The symbols move the items like this.
z474: ρ>z165, κ>z27, ξ>z910, π>z596, ψ>z809
z354: ρ>z75, κ>z601, ξ>z735, π>z913, ψ>z933
z11: ρ>z360, κ>z462, ξ>z75, π>z988, ψ>z820
z27: ρ>z993, κ>z14, ξ>z645, π>z231, ψ>z579
z117: ρ>z388, κ>z933, ξ>z192, π>z112, ψ>z770
z112: ρ>z749, κ>z508, ξ>z770, π>z993, ψ>z27
z478: ρ>z790, κ>z938, ξ>z290, π>z82, ψ>z137
z586: ρ>z306, κ>z458, ξ>z757, π>z272, ψ>z462
z788: ρ>z625, κ>z784, ξ>z626, π>z697, ψ>z511
z645: ρ>z27, κ>z388, ξ>z301, π>z579, ψ>z164
z625: ρ>z463, κ>z959, ξ>z788, π>z947, ψ>z697
z697: ρ>z947, κ>z170, ξ>z511, π>z586, ψ>z757
z770: ρ>z112, κ>z777, ξ>z786, π>z27, ψ>z645
z988: ρ>z777, κ>z354, ξ>z820, π>z388, ψ>z117
z596: ρ>z552, κ>z231, ξ>z809, π>z457, ψ>z600
z552: ρ>z587, κ>z910, ξ>z596, π>z613, ψ>z457
z383: ρ>z164, κ>z770, ξ>z993, π>z474, ψ>z910
z306: ρ>z601, κ>z511, ξ>z586, π>z860, ψ>z272
z786: ρ>z770, κ>z988, ξ>z14, π>z645, ψ>z301
z14: ρ>z786, κ>z820, ξ>z388, π>z301, ψ>z749
z75: ρ>z11, κ>z780, ξ>z354, π>z820, ψ>z913
z959: ρ>z446, κ>z137, ξ>z784, π>z626, ψ>z170
z272: ρ>z860, κ>z219, ξ>z462, π>z75, ψ>z354
z231: ρ>z910, κ>z301, ξ>z579, π>z340, ψ>z58
z777: ρ>z508, κ>z75, ξ>z988, π>z14, ψ>z388
z933: ρ>z913, κ>z860, ξ>z360, π>z508, ψ>z777
z906: ρ>z600, κ>z165, ξ>z587, π>z153, ψ>z938
z947: ρ>z484, κ>z626, ξ>z697, π>z306, ψ>z586
z301: ρ>z645, κ>z117, ξ>z749, π>z164, ψ>z383
z170: ρ>z626, κ>z285, ξ>z669, π>z458, ψ>z463
z938: ρ>z153, κ>z596, ξ>z613, π>z402, ψ>z924
z169: ρ>z285, κ>z478, ξ>z631, π>z446, ψ>z959
z821: ρ>z137, κ>z919, ξ>z561, π>z285, ψ>z169
z219: ρ>z757, κ>z625, ξ>z484, π>z780, ψ>z601
z587: ρ>z906, κ>z474, ξ>z552, π>z938, ψ>z613
z165: ρ>z58, κ>z993, ξ>z474, π>z552, ψ>z596
z82: ρ>z631, κ>z402, ξ>z137, π>z784, ψ>z986
z484: ρ>z219, κ>z788, ξ>z947, π>z601, ψ>z306
z164: ρ>z579, κ>z112, ξ>z383, π>z165, ψ>z474
z924: ρ>z402, κ>z600, ξ>z919, π>z561, ψ>z790
z192: ρ>z117, κ>z360, ξ>z508, π>z770, ψ>z786
z913: ρ>z820, κ>z678, ξ>z933, π>z192, ψ>z508
z993: ρ>z383, κ>z786, ξ>z27, π>z910, ψ>z231
z126: ρ>z669, κ>z631, ξ>z446, π>z625, ψ>z788
z669: ρ>z170, κ>z169, ξ>z126, π>z463, ψ>z625
z290: ρ>z478, κ>z613, ξ>z402, π>z137, ψ>z821
z463: ρ>z458, κ>z446, ξ>z625, π>z484, ψ>z947
z246: ρ>z919, κ>z587, ξ>z153, π>z478, ψ>z290
z757: ρ>z586, κ>z463, ξ>z219, π>z462, ψ>z780
z458: ρ>z511, κ>z126, ξ>z463, π>z219, ψ>z484
z58: ρ>z340, κ>z383, ξ>z165, π>z587, ψ>z552
z790: ρ>z561, κ>z153, ξ>z478, π>z631, ψ>z82
z340: ρ>z809, κ>z164, ξ>z58, π>z906, ψ>z587
z735: ρ>z354, κ>z306, ξ>z678, π>z933, ψ>z360
z809: ρ>z596, κ>z579, ξ>z340, π>z600, ψ>z906
z749: ρ>z301, κ>z192, ξ>z112, π>z383, ψ>z993
z137: ρ>z82, κ>z924, ξ>z821, π>z986, ψ>z285
z910: ρ>z474, κ>z645, ξ>z231, π>z809, ψ>z340
z457: ρ>z613, κ>z340, ξ>z600, π>z919, ψ>z246
z462: ρ>z272, κ>z484, ξ>z780, π>z354, ψ>z735
z780: ρ>z462, κ>z947, ξ>z601, π>z735, ψ>z678
z784: ρ>z959, κ>z821, ξ>z986, π>z170, ψ>z669
z402: ρ>z290, κ>z457, ξ>z924, π>z821, ψ>z561
z631: ρ>z169, κ>z290, ξ>z82, π>z959, ψ>z784
z626: ρ>z788, κ>z986, ξ>z170, π>z511, ψ>z458
z678: ρ>z735, κ>z586, ξ>z860, π>z360, ψ>z11
z613: ρ>z938, κ>z809, ξ>z457, π>z924, ψ>z919
z511: ρ>z697, κ>z669, ξ>z458, π>z757, ψ>z219
z601: ρ>z780, κ>z697, ξ>z306, π>z678, ψ>z860
z285: ρ>z986, κ>z790, ξ>z169, π>z126, ψ>z446
z600: ρ>z457, κ>z58, ξ>z906, π>z246, ψ>z153
z446: ρ>z126, κ>z82, ξ>z959, π>z788, ψ>z626
z579: ρ>z231, κ>z749, ξ>z164, π>z58, ψ>z165
z820: ρ>z988, κ>z735, ξ>z913, π>z117, ψ>z192
z388: ρ>z14, κ>z913, ξ>z117, π>z749, ψ>z112
z153: ρ>z246, κ>z552, ξ>z938, π>z290, ψ>z402
z986: ρ>z784, κ>z561, ξ>z285, π>z669, ψ>z126
z360: ρ>z933, κ>z272, ξ>z11, π>z777, ψ>z988
z508: ρ>z192, κ>z11, ξ>z777, π>z786, ψ>z14
z919: ρ>z924, κ>z906, ξ>z246, π>z790, ψ>z478
z561: ρ>z821, κ>z246, ξ>z790, π>z169, ψ>z631
z860: ρ>z678, κ>z757, ξ>z272, π>z11, ψ>z75

The rows follow the links: the fewer symbols apart two items are, the more alike their rows tend to be.

Each row is also shifted at random along 3 hidden directions that mean nothing.

Name the item of each row.
(59, 2, 10, -16, 17, 10, 18, 14, -19, 14, 25, -2, 0, -7, 2, 3, 5, -17, -21, 2, -16, -3, 15, -12, 15, -19, 2, 2, -7, 14, 6, -7, 5, -28, -7, -24, 1, -18, 12, 9, -12, -6, 18, 7, 7, -29, -14, -20, -4)
item: z631
(27, -11, 7, -17, 20, -2, 13, 1, 29, 2, 21, 13, 6, -4, -11, -6, -15, -6, -11, -2, 13, 2, -10, -4, 4, -11, -3, 22, -1, -13, 13, -3, 6, 26, -5, -8, 5, -6, -12, -8, -14, -8, -11, 11, -10, -13, -13, -15, -9)
item: z784
(35, 8, -14, 3, 0, 7, -3, 11, -35, 15, -3, -9, -3, 15, 4, -9, 28, 7, 10, -11, -19, -3, 15, 1, 13, 23, 7, -24, -1, 21, 4, -12, 6, -21, -7, 3, -5, 18, 17, 16, -6, -4, 19, -9, 15, 16, 10, 6, 5)
item: z809
(29, 3, 10, 26, -19, -2, -3, 0, -8, 3, -19, -25, -4, -2, 12, 21, -6, -8, -5, 8, -7, -3, 0, 5, -14, -17, 7, -3, 4, 0, -19, 6, -8, -14, -1, -3, -1, -17, 7, -1, 25, 22, -2, 6, 7, -10, -7, 8, -1)
item: z14
(12, -3, 13, 16, -14, -8, -5, -11, 27, -10, -16, -7, 0, -9, 3, 15, -24, -4, -4, 11, 15, 1, -16, 2, -20, -18, -2, 17, -3, -18, -15, 13, -10, 18, 8, 4, 2, -16, -11, -15, 16, 16, -21, 7, -9, -7, -6, 5, -3)
item: z360
(-4, 18, 14, 6, -19, 8, -2, 0, -37, -9, -9, -11, -7, -22, 18, 21, 1, -13, -13, 18, -18, -3, 20, -13, -4, -22, -5, -12, -16, 19, -23, 14, -14, -57, 16, -12, -4, -25, 17, 5, 10, 7, 22, -9, 6, -20, 4, -1, 9)
item: z735
(-89, -1, 15, 2, -9, -2, 1, -7, 9, -17, 0, 1, -2, -18, 5, 16, -20, -9, -11, 14, 5, 1, -4, 1, -12, -28, -5, 10, 9, -8, -13, 12, -9, -9, 7, -9, 2, -23, -7, -7, 17, 10, -7, 6, -6, -20, -8, -4, -1)
item: z601
(4, 8, 6, 8, -16, -3, -10, -10, 3, -13, -16, -1, -2, -11, 6, 8, -8, 2, 2, 10, 6, 1, -2, -5, -12, -4, -6, 2, -14, -3, -13, 14, -10, -4, 16, 8, -2, -6, -2, -7, 5, 4, -3, -8, -6, 2, 9, 7, 5)
item: z11
(69, -8, 2, 20, -1, -4, 4, 5, 7, 18, -8, -20, 0, 13, 1, 6, -1, -3, 1, -6, -3, -3, -8, 10, -5, -3, 12, 2, 12, -6, -1, -9, 5, 15, -15, -1, 1, -2, 3, 0, 13, 17, -10, 14, 7, -1, -13, 4, -7)
item: z474
(-9, -5, 3, -21, 17, 2, 10, 1, 11, -2, 21, 14, 4, -5, -8, -7, -5, -4, -8, -1, 6, 2, -1, -6, 9, -5, -5, 11, -2, -3, 11, -2, 5, 8, -2, -9, 3, -3, -6, -2, -15, -12, -1, 3, -6, -10, -6, -13, -4)
item: z959
(-2, -21, 0, -6, 22, -5, 13, 4, 34, 11, 19, 5, 7, 12, -14, -9, -10, -1, -3, -11, 13, 1, -18, 11, 3, -2, 7, 19, 22, -19, 18, -13, 12, 43, -20, -5, 6, 3, -14, -5, -2, 1, -21, 18, -5, -3, -19, -9, -12)
item: z290
(-17, -6, -5, -14, 17, 5, 10, 10, -7, 10, 20, 5, 1, 8, -6, -10, 10, -1, -3, -9, -7, -1, 5, 2, 13, 4, 3, -3, 11, 6, 14, -12, 10, 0, -13, -9, 1, 6, 3, 8, -9, -8, 7, 4, 5, -3, -6, -8, -3)
item: z478
(48, 4, 10, -10, 1, -2, 0, -8, 19, -12, 1, 11, 2, -17, -2, 2, -16, -5, -8, 10, 13, 2, -4, -14, -5, -11, -11, 17, -25, -8, -3, 13, -7, 6, 16, 0, 3, -11, -8, -13, -13, -7, -5, -3, -13, -9, 2, -7, 1)
item: z757
(-14, -8, -9, 4, 7, 0, 4, 8, -5, 14, 5, -5, 1, 17, -4, -7, 12, 4, 7, -12, -6, -1, -1, 13, 6, 11, 9, -7, 20, 1, 10, -14, 10, 9, -17, 0, 0, 12, 3, 8, 4, 3, -1, 6, 9, 8, -6, 2, -4)
item: z906
(-9, -13, -2, 3, 12, 0, 10, 10, 4, 16, 11, -8, 2, 14, -5, -2, 4, -2, -2, -10, -5, -1, -5, 13, 4, -1, 11, 1, 25, -3, 9, -15, 11, 13, -21, -8, 2, 2, 1, 6, 7, 7, -5, 13, 7, -3, -15, -3, -8)
item: z613
(27, -10, 4, 0, 14, 4, 16, 14, -6, 20, 16, -11, 0, 8, -2, 3, 3, -11, -11, -6, -11, -3, 2, 5, 8, -13, 11, 2, 18, 3, 6, -14, 9, -4, -21, -18, 1, -10, 7, 8, 5, 7, 2, 16, 10, -18, -20, -11, -9)
item: z246
(-18, 3, 4, -19, 7, 2, 3, -4, 8, -11, 13, 18, 2, -13, -4, -5, -8, -2, -6, 5, 7, 2, 2, -10, 4, -4, -10, 9, -13, -2, 4, 7, -2, 0, 10, -4, 2, -4, -6, -5, -15, -14, 2, -5, -9, -6, 4, -9, 2)
item: z463
(-37, 5, -5, 17, -19, -4, -15, -8, -5, -9, -22, -7, -3, 2, 6, 4, 2, 9, 13, 3, 1, 0, -2, 7, -11, 10, 0, -10, 2, -1, -11, 7, -7, -3, 8, 15, -3, 7, 0, -2, 14, 9, -3, -8, 1, 16, 12, 16, 6)
item: z117
(-12, -5, 5, -16, 17, 6, 14, 9, -4, 6, 24, 6, 1, -4, -4, -2, 0, -10, -13, -1, -6, -1, 7, -3, 11, -13, 1, 5, 6, 4, 9, -7, 5, -8, -8, -17, 2, -9, 3, 5, -8, -7, 7, 8, 2, -18, -12, -16, -4)
item: z169
(-22, -5, -15, 15, -6, -7, -12, -3, 8, 3, -17, -4, 0, 19, -4, -9, 9, 16, 21, -11, 6, 1, -11, 15, -5, 26, 6, -8, 13, -7, 3, -5, 3, 26, -6, 20, -1, 24, -5, 0, 8, 6, -12, -3, 1, 29, 9, 17, 1)
item: z164
(58, -1, -16, 12, -8, -13, -21, -14, 34, -5, -26, 6, 4, 15, -9, -17, -1, 25, 29, -11, 25, 4, -22, 5, -10, 39, -2, 4, -14, -18, 5, 4, -1, 53, 9, 36, 0, 33, -16, -14, -7, -4, -23, -11, -12, 43, 21, 21, 3)
item: z112
(28, 0, -3, 20, -12, -4, -7, -2, -1, 6, -19, -16, -1, 10, 4, 5, 2, 4, 9, -3, -1, -1, -5, 8, -9, 7, 7, -6, 5, -2, -8, -1, -2, 7, -3, 9, -1, 4, 3, -1, 14, 13, -6, 1, 5, 10, 1, 12, -1)
item: z645
(-44, -9, 11, -14, 14, 1, 15, 2, 15, -2, 22, 8, 3, -10, -5, 3, -15, -12, -16, 4, 5, 1, -4, -1, 2, -23, -2, 17, 11, -8, 6, -1, 3, 5, -6, -17, 4, -17, -7, -3, -1, -1, -5, 13, -5, -24, -17, -16, -7)
item: z126
(37, 22, 2, -9, -12, 7, -10, -5, -27, -14, -9, 8, -5, -19, 9, 3, 7, -1, -1, 11, -7, 0, 18, -21, 3, 4, -14, -11, -37, 17, -11, 15, -12, -38, 26, 4, -4, -2, 10, 2, -15, -13, 21, -22, -2, 1, 21, 1, 13)
item: z272
(-32, -3, -1, -13, 15, 8, 14, 13, -20, 11, 21, 0, -1, 3, -1, -2, 11, -7, -10, -5, -15, -2, 12, 2, 15, -6, 5, -7, 15, 13, 9, -12, 8, -21, -14, -17, 0, -3, 9, 13, -3, -4, 15, 6, 10, -13, -10, -11, -3)
item: z790
(-20, 5, 6, -7, -4, -3, -4, -10, 14, -17, -2, 13, 1, -15, -1, 2, -14, 1, -2, 9, 12, 3, -4, -8, -6, -6, -11, 10, -14, -7, -4, 13, -7, 4, 16, 4, 2, -6, -9, -10, -6, -6, -5, -6, -11, -2, 7, -1, 3)
item: z306
(8, 3, -10, 5, 1, 7, 2, 12, -34, 15, 0, -12, -4, 14, 6, -3, 24, 1, 4, -9, -22, -4, 14, 5, 10, 11, 10, -22, 10, 19, 2, -13, 6, -24, -12, -4, -4, 9, 17, 17, 4, 2, 18, -2, 16, 5, 1, 4, 2)
item: z596
(-19, 0, -2, -24, 13, 2, 3, -1, 8, -7, 17, 22, 3, -7, -8, -12, -2, 2, -3, 0, 7, 2, 2, -9, 9, 5, -9, 7, -11, 0, 12, 2, 3, 5, 6, -2, 2, 5, -7, -2, -22, -19, 3, -5, -9, -1, 5, -9, 2)
item: z669
(-48, 1, -4, 19, -18, -6, -14, -7, 3, -9, -22, -8, -2, 3, 5, 5, -2, 9, 13, 2, 4, 1, -7, 10, -13, 6, 1, -6, 9, -5, -11, 6, -5, 6, 4, 13, -3, 6, -3, -3, 18, 12, -9, -3, 0, 16, 7, 16, 3)
item: z388

Start, symbols taken left to right, then the item you end at.
Answers are names.
(16, -12, 3, -15, 20, -1, 14, 4, 21, 8, 22, 9, 5, 3, -10, -8, -7, -4, -8, -5, 8, 1, -7, 1, 7, -6, 2, 16, 6, -9, 15, -8, 9, 23, -11, -9, 5, -3, -8, -3, -12, -6, -9, 11, -4, -10, -14, -14, -8)
π ρ ξ ρ: z959
(15, 6, 0, -19, 14, 13, 13, 15, -35, 10, 23, 3, -2, -3, 2, -3, 18, -9, -12, -2, -21, -3, 23, -10, 20, -4, 2, -12, -4, 23, 8, -10, 6, -38, -6, -19, -1, -5, 16, 15, -15, -12, 27, -3, 10, -15, -3, -14, 2)
ρ ψ: z986
(-9, 16, 1, 12, -23, 4, -12, -3, -31, -9, -20, -10, -8, -8, 14, 12, 9, 1, 3, 9, -13, -1, 14, -6, -5, 1, -4, -18, -13, 15, -18, 10, -11, -38, 15, 4, -5, -4, 13, 5, 9, 5, 16, -14, 6, 3, 15, 11, 10)
ψ π: z112
(85, 4, -17, 3, 3, 2, -6, 5, -12, 14, -7, -3, 0, 19, -3, -15, 22, 12, 15, -14, -5, -1, 4, -1, 9, 31, 4, -14, -10, 9, 9, -11, 7, 6, -4, 13, -2, 26, 8, 7, -13, -8, 7, -9, 6, 25, 13, 8, 4)
ρ κ: z579
(-5, -6, -6, 15, -2, -1, 0, 6, -6, 12, -6, -14, -1, 16, 1, 1, 10, 4, 8, -9, -7, -2, -2, 13, 0, 7, 11, -10, 19, 1, 1, -10, 5, 4, -15, 2, -1, 8, 5, 6, 13, 11, -2, 6, 9, 8, -5, 8, -3)
π ξ ψ: z600
(-2, 3, 0, -22, 16, 8, 10, 7, -13, 2, 22, 12, 1, -5, -3, -7, 7, -5, -10, -1, -8, 0, 12, -10, 15, -3, -4, -1, -6, 11, 10, -5, 5, -17, -1, -12, 0, -2, 5, 7, -18, -15, 14, -3, 1, -11, -1, -14, 1)
κ κ π π: z82
(28, 15, 10, 5, -16, 3, -6, -5, -16, -10, -13, -5, -4, -17, 11, 14, -4, -6, -6, 14, -6, -2, 10, -12, -6, -12, -6, -4, -21, 9, -17, 14, -13, -30, 18, -1, -3, -15, 8, -2, 3, 3, 10, -9, 0, -9, 8, 2, 6)
ψ κ π: z11
(32, 3, 8, 25, -17, -2, -5, -1, -8, 4, -20, -22, -4, 0, 10, 18, -3, -6, -2, 6, -7, -3, -1, 5, -13, -12, 6, -4, 3, 0, -17, 4, -6, -11, 0, -1, -2, -13, 7, -1, 22, 20, -2, 4, 7, -6, -5, 8, -1)
ψ π κ: z112
(-12, -12, -4, 21, -3, -6, -1, 2, 12, 10, -10, -16, 1, 17, -2, 2, -1, 4, 8, -8, 2, -1, -12, 18, -8, 3, 11, 0, 26, -10, 0, -8, 5, 23, -17, 5, 1, 5, -3, 0, 20, 17, -15, 12, 6, 8, -10, 9, -6)
ξ ψ κ: z383
(-5, 8, 4, -6, -7, -2, -7, -10, 8, -17, -6, 12, 0, -15, 1, 1, -10, 1, 0, 9, 10, 2, -1, -11, -5, -2, -11, 7, -20, -4, -6, 14, -9, -1, 19, 6, 0, -3, -6, -9, -7, -7, -2, -9, -10, 1, 10, 1, 5)
κ ψ ρ: z306
(-14, 5, 6, -18, 5, 3, 3, -2, 1, -11, 12, 15, 0, -15, -1, -1, -7, -4, -9, 7, 3, 2, 5, -12, 4, -9, -10, 7, -14, 2, 2, 7, -3, -10, 11, -6, 1, -8, -2, -2, -13, -12, 6, -5, -8, -11, 2, -10, 3)
ξ π ψ: z306
(-9, -2, 2, 24, -15, -3, -4, 0, -7, 5, -18, -21, -4, 6, 8, 13, 0, -1, 4, 1, -7, -3, -2, 12, -11, -5, 9, -7, 15, -1, -13, -1, -3, -6, -6, 1, -2, -5, 5, 2, 25, 20, -5, 6, 8, 1, -5, 11, -1)
ξ ψ: z993
(8, 8, -1, 9, -16, -4, -15, -11, 5, -14, -21, 1, -1, -5, 4, 2, -4, 8, 10, 6, 9, 1, -4, -4, -10, 9, -6, -1, -16, -4, -11, 12, -10, 4, 17, 15, -1, 5, -4, -8, 3, 2, -5, -11, -7, 14, 15, 12, 6)
κ ρ ψ ρ: z933
(-3, 0, -16, -3, 7, 5, 0, 9, -21, 12, 5, -1, -1, 17, -2, -13, 23, 8, 10, -14, -12, -1, 9, 5, 13, 23, 6, -17, 8, 13, 12, -14, 9, -6, -11, 3, -2, 21, 9, 14, -7, -7, 12, -5, 11, 16, 6, 4, 2)
ξ κ ξ: z474
(91, -2, 1, -17, 21, 5, 14, 9, 0, 14, 21, 6, 4, 2, -6, -8, 4, -7, -10, -5, -3, -1, 6, -11, 15, 0, 1, 6, -12, 5, 14, -9, 7, 2, -6, -10, 2, -1, 4, 3, -22, -13, 7, 3, 1, -10, -6, -15, -3)
π κ ρ: z561
(-14, 6, 4, -15, 1, 0, -2, -7, 8, -15, 4, 17, 1, -15, -2, -2, -9, 0, -3, 8, 9, 2, 1, -12, 0, -3, -12, 8, -18, -2, 0, 11, -6, -1, 16, 1, 1, -3, -7, -7, -14, -13, 1, -8, -11, -3, 8, -4, 4)
π ψ ξ ψ: z354
(-6, 7, -5, 19, -14, 5, -5, 7, -36, 9, -14, -20, -6, 9, 11, 8, 18, 0, 5, -2, -21, -4, 13, 6, 0, 5, 9, -24, 9, 17, -10, -5, -1, -31, -6, -1, -5, 2, 17, 13, 16, 12, 15, -3, 16, 5, 3, 10, 4)
ξ ξ ρ: z993
(-9, 7, 11, -17, 5, 8, 9, 4, -15, -6, 16, 8, -1, -17, 4, 6, -3, -13, -18, 10, -8, -1, 14, -14, 7, -20, -7, 2, -11, 10, -2, 5, -3, -31, 8, -17, 0, -18, 6, 4, -10, -8, 16, -2, 0, -24, -4, -14, 2)
π ξ π: z586
